Here is a tiny trained network, its code and every weight. The questions are about switching its units off for an input and a class, where a switched-off unit gives its printed mean instead of its output.

import numpy as np


def w(rows, s, z=0):
    codes = np.array(rows[::2]) - 128.0
    scale = np.full(codes.shape[1], s)
    scale[-1] = z or s
    return codes * scale


def f(y):
    return y / 2 * (1 + np.tanh(0.7978845608 * (y + 0.044715 * y**3)))


def log_softmax(a):
    a = a - a.max(-1, keepdims=True)
    return a - np.log(np.exp(a).sum(-1, keepdims=True))


def net(x, mask):
    res = np.array(x, float).reshape(1, 4) / 4 @ E
    y = f(res @ A[0][:, :-1].T + A[0][:, -1])
    res = res + np.where(mask, y, B[0][:, -1]) @ B[0][:, :-1]
    return log_softmax(res[-1] @ U[:, :-1].T + U[:, -1])


A, B = {}, {}
E = w([
[59,51,36,89,157,176,72],'x0',
[225,60,108,40,87,2,137],'x1',
[60,123,157,58,187,148,241],'x2',
[79,109,170,151,211,22,79],'x3',
],0.0078)
A[0] = w([
[76,185,98,179,179,134,193,115],'neuron 1',
[72,185,118,180,120,141,104,79],'neuron 2',
[88,135,181,194,191,167,135,74],'neuron 3',
[213,184,189,219,110,76,182,188],'neuron 4',
[75,163,147,185,160,163,119,36],'neuron 5',
[180,68,114,124,127,113,156,114],'neuron 6',
[68,240,132,173,150,147,112,136],'neuron 7',
[179,171,202,192,140,87,195,84],'neuron 8',
[166,54,113,95,106,71,145,83],'neuron 9',
[146,127,136,80,13,197,154,130],'neuron 10',
[61,182,159,61,113,113,229,180],'neuron 11',
[141,122,123,187,50,145,29,117],'neuron 12',
[130,196,138,202,162,181,78,46],'neuron 13',
[58,69,84,38,139,133,29,92],'neuron 14',
[141,146,84,202,84,111,18,113],'neuron 15',
[212,118,110,202,127,147,105,74],'neuron 16',
[189,213,124,189,107,89,77,99],'neuron 17',
[163,147,77,96,62,201,182,166],'neuron 18',
[141,34,163,118,58,65,148,133],'neuron 19',
[161,124,90,176,42,107,51,84],'neuron 20',
[84,52,18,80,185,120,110,114],'neuron 21',
[60,169,106,227,180,127,142,142],'neuron 22',
[141,144,92,88,62,191,147,3],'neuron 23',
[44,101,143,142,229,31,58,121],'neuron 24',
[173,92,132,60,143,72,130,100],'neuron 25',
[93,134,69,123,136,139,113,217],'neuron 26',
[117,132,149,180,135,222,166,79],'neuron 27',
[62,155,136,60,129,130,203,148],'neuron 28',
[208,93,88,66,146,50,194,109],'neuron 29',
[174,201,196,131,126,97,177,144],'neuron 30',
[75,75,23,89,141,149,100,84],'neuron 31',
[153,128,72,68,116,52,150,168],'neuron 32',
[69,117,181,207,178,168,100,242],'neuron 33',
[135,77,58,91,136,197,77,116],'neuron 34',
[122,135,221,141,254,48,51,64],'neuron 35',
[67,96,153,39,173,144,200,150],'neuron 36',
[119,123,99,86,132,17,144,106],'neuron 37',
[187,170,238,118,138,134,202,83],'neuron 38',
],0.0076,0.0017)
B[0] = w([
[151,104,57,152,170,128,132,184],'neuron 1',
[189,141,88,138,162,147,146,171],'neuron 2',
[146,157,75,201,158,143,148,189],'neuron 3',
[87,82,168,174,126,167,75,251],'neuron 4',
[140,151,93,177,157,172,131,182],'neuron 5',
[148,156,96,165,122,184,99,172],'neuron 6',
[174,126,91,149,188,160,105,202],'neuron 7',
[59,106,180,171,103,211,92,210],'neuron 8',
[153,132,64,155,154,179,108,214],'neuron 9',
[150,192,140,162,46,55,90,222],'neuron 10',
[87,65,130,111,183,57,167,226],'neuron 11',
[65,62,61,83,152,59,194,224],'neuron 12',
[160,136,66,163,163,149,146,192],'neuron 13',
[79,125,176,146,88,181,68,247],'neuron 14',
[80,61,101,73,157,73,231,237],'neuron 15',
[75,112,123,120,115,97,155,177],'neuron 16',
[75,67,138,125,114,138,161,206],'neuron 17',
[144,196,147,176,58,10,105,233],'neuron 18',
[144,136,85,175,162,166,106,214],'neuron 19',
[94,85,84,111,154,102,196,227],'neuron 20',
[87,79,168,145,97,181,90,254],'neuron 21',
[164,153,95,139,152,145,98,203],'neuron 22',
[118,183,141,155,2,108,126,186],'neuron 23',
[120,202,158,185,16,45,137,249],'neuron 24',
[192,157,55,161,165,177,116,210],'neuron 25',
[143,118,168,122,159,152,81,178],'neuron 26',
[190,138,95,167,128,129,137,194],'neuron 27',
[75,97,82,113,142,51,168,209],'neuron 28',
[169,125,41,175,158,164,135,255],'neuron 29',
[93,81,173,185,120,198,78,209],'neuron 30',
[94,113,160,209,93,159,100,241],'neuron 31',
[155,143,51,197,173,169,82,220],'neuron 32',
[152,132,83,173,141,108,90,223],'neuron 33',
[65,126,193,158,91,139,104,227],'neuron 34',
[154,193,170,186,31,69,161,233],'neuron 35',
[111,71,97,134,133,60,185,239],'neuron 36',
[174,145,81,181,113,134,114,208],'neuron 37',
[59,80,184,167,101,173,137,212],'neuron 38',
],0.0066,0.0061)
U = w([
[198,147,54,154,175,189,87,106],'0',
[72,29,102,120,150,77,204,112],'1',
[71,79,206,152,107,220,45,93],'2',
[144,245,150,152,56,61,101,111],'3',
[138,124,142,118,146,125,84,254],'4',
[170,165,185,34,169,175,127,22],'5',
[175,169,177,19,180,147,106,23],'6',
],0.012,0.009)

Each question gives the input, the list of numbers given to net, and the class t.
The units are the neurons (one row each of A and B). Each row of codes is followed by its name. A weight is (code - 128) times the scale printed after its matrix; where a second scale follows, it is the last column's (A, B and U).
mask holds one flag per neuron, in row order. A switched-off neuron (its flag False) gives its mean, the last column of its row in B, instead of its output. The means were averaged over made-up inputs and are rounded, as every weight is.
A unit's drop is (log p(t) with every unit on - log p(t) with that unit switched off) / (log p(t) with every unit on - log p(t) with every unit switched off).
The circuit of an input: a set's keep is (log p(t) with only the set's units on - log p(t) with every unit switched off) / (log p(t) with every unit on - log p(t) with every unit switched off). Starting from the 12 units with the biggest drops (on a tie, the unit counted first), units are removed one at a time, each time the one whose removal leaves the highest keep (on an exact tie, the one counted first), for as long as the keep stays at least 0.8.
circuit, biggest first: the units of the circuit, biggest drop first
most important unit: the unit with the biggest drop
top k neurons: the k neurons with the biggest drops, biggest first
drop when u is switched off: that unit's drop, to one decimal
input [-4,-5,3,-7], class 3: circuit, biggest first	neuron 18
input [1,4,2,-4], class 0: circuit, biggest first	neuron 29; neuron 32
input [1,-2,-5,-5], class 1: circuit, biggest first	neuron 12; neuron 15
input [2,5,6,8], class 3: top 2 neurons	neuron 24; neuron 35
input [-2,7,4,7], class 0: circuit, biggest first	neuron 25; neuron 32
input [-4,-2,1,4], class 2: top 2 neurons	neuron 18; neuron 8
input [6,-1,4,6], class 2: top 2 neurons	neuron 21; neuron 14
input [-8,2,-8,-8], class 1: top 3 neurons	neuron 12; neuron 20; neuron 15
input [-7,3,3,6], class 2: top 4 neurons	neuron 8; neuron 30; neuron 4; neuron 38
input [8,0,0,7], class 2: top 2 neurons	neuron 21; neuron 14
input [0,-6,3,-7], class 3: top 3 neurons	neuron 18; neuron 10; neuron 23
input [6,-2,1,-8], class 3: top 2 neurons	neuron 18; neuron 10
input [-4,-7,-7,3], class 0: drop when neuron 36 is switched off	0.1
input [-1,-2,0,5], class 3: drop when neuron 33 is switched off	0.0
input [4,5,-7,1], class 1: most important unit	neuron 15
input [-8,4,7,-3], class 2: top 2 neurons	neuron 30; neuron 8
input [-7,4,-7,1], class 1: drop when neuron 12 is switched off	0.2
input [-3,-6,2,8], class 3: top 2 neurons	neuron 24; neuron 35
